[[-5.716, -1.210],
[-3.460, 5.404],
[5.724, -8.040],
[-2.138, 6.384],
[8.288, 8.029]]
:
[[-5.716, -1.210],
[-3.460, 5.404],
[-2.138, 6.384],
[5.724, -8.040],
[8.288, 8.029]]

[[0.542, 0.199, -0.769],
[-6.918, 2.261, 0.189],
[0.272, 0.811, -1.280],
[0.139, -1.544, -1.474],
[-1.510, 1.938, -4.351],
[-1.063, 1.494, -2.522],
[-4.037, 1.280, -2.747],
[-1.431, 1.666, 0.568],
[-1.322, 2.640, -2.179],
[0.701, 0.197, -0.463],
[-1.900, 2.037, -4.503],
[0.725, 0.628, 0.969]]
:
[[-6.918, 2.261, 0.189],
[-4.037, 1.280, -2.747],
[-1.900, 2.037, -4.503],
[-1.510, 1.938, -4.351],
[-1.431, 1.666, 0.568],
[-1.322, 2.640, -2.179],
[-1.063, 1.494, -2.522],
[0.139, -1.544, -1.474],
[0.272, 0.811, -1.280],
[0.542, 0.199, -0.769],
[0.701, 0.197, -0.463],
[0.725, 0.628, 0.969]]

[[-0.626, -1.008, 0.158, 1.103, -0.341, 1.498, 0.641, -0.508, 1.074, -0.211, -3.018],
[1.289, 2.122, -0.243, -2.651, 0.633, -2.866, -1.276, 1.048, -2.027, 0.493, 6.297],
[-0.286, -0.399, 0.070, 0.504, -0.202, 0.566, 0.265, -0.192, 0.411, -0.047, -1.211],
[0.273, 0.584, -0.034, -0.629, 0.249, -0.750, -0.313, 0.145, -0.490, 0.166, 1.816],
[0.331, 0.301, -0.032, -0.379, 0.284, -0.444, -0.308, 0.106, -0.292, 0.167, 1.066],
[0.679, 1.076, -0.116, -1.103, 0.265, -1.207, -0.604, 0.523, -0.937, 0.159, 2.911],
[0.211, 0.322, -0.021, -0.421, 0.071, -0.456, -0.129, 0.154, -0.346, 0.098, 1.110]]
:
[[-0.626, -1.008, 0.158, 1.103, -0.341, 1.498, 0.641, -0.508, 1.074, -0.211, -3.018],
[-0.286, -0.399, 0.070, 0.504, -0.202, 0.566, 0.265, -0.192, 0.411, -0.047, -1.211],
[0.211, 0.322, -0.021, -0.421, 0.071, -0.456, -0.129, 0.154, -0.346, 0.098, 1.110],
[0.273, 0.584, -0.034, -0.629, 0.249, -0.750, -0.313, 0.145, -0.490, 0.166, 1.816],
[0.331, 0.301, -0.032, -0.379, 0.284, -0.444, -0.308, 0.106, -0.292, 0.167, 1.066],
[0.679, 1.076, -0.116, -1.103, 0.265, -1.207, -0.604, 0.523, -0.937, 0.159, 2.911],
[1.289, 2.122, -0.243, -2.651, 0.633, -2.866, -1.276, 1.048, -2.027, 0.493, 6.297]]

[[-3.652, 1.443, 5.751, 1.560, -4.305],
[-3.923, 1.039, 6.329, 2.387, -5.165],
[-3.574, 1.487, 5.620, 1.337, -4.011],
[-3.475, 1.948, 5.291, 0.694, -3.354],
[-3.538, 1.679, 5.421, 0.967, -3.726],
[-3.881, 1.107, 6.241, 2.161, -4.911]]
:
[[-3.923, 1.039, 6.329, 2.387, -5.165],
[-3.881, 1.107, 6.241, 2.161, -4.911],
[-3.652, 1.443, 5.751, 1.560, -4.305],
[-3.574, 1.487, 5.620, 1.337, -4.011],
[-3.538, 1.679, 5.421, 0.967, -3.726],
[-3.475, 1.948, 5.291, 0.694, -3.354]]

[[-1.221, 6.424, -0.393, 0.281, 0.366, -3.214],
[-0.608, 2.744, -0.086, -0.913, -0.178, 2.298],
[-0.185, -0.801, -1.087, -0.076, 0.964, -1.168],
[-0.584, -0.259, -0.229, 0.036, 0.004, -0.438]]
:
[[-1.221, 6.424, -0.393, 0.281, 0.366, -3.214],
[-0.608, 2.744, -0.086, -0.913, -0.178, 2.298],
[-0.584, -0.259, -0.229, 0.036, 0.004, -0.438],
[-0.185, -0.801, -1.087, -0.076, 0.964, -1.168]]

[[-0.924, 0.977, 0.318, -2.651, -0.924],
[7.634, -1.481, -1.194, -0.240, -0.613],
[2.458, 3.287, 2.932, -1.660, 0.290],
[-1.746, 0.927, 0.197, 5.762, -0.052]]
:
[[-1.746, 0.927, 0.197, 5.762, -0.052],
[-0.924, 0.977, 0.318, -2.651, -0.924],
[2.458, 3.287, 2.932, -1.660, 0.290],
[7.634, -1.481, -1.194, -0.240, -0.613]]
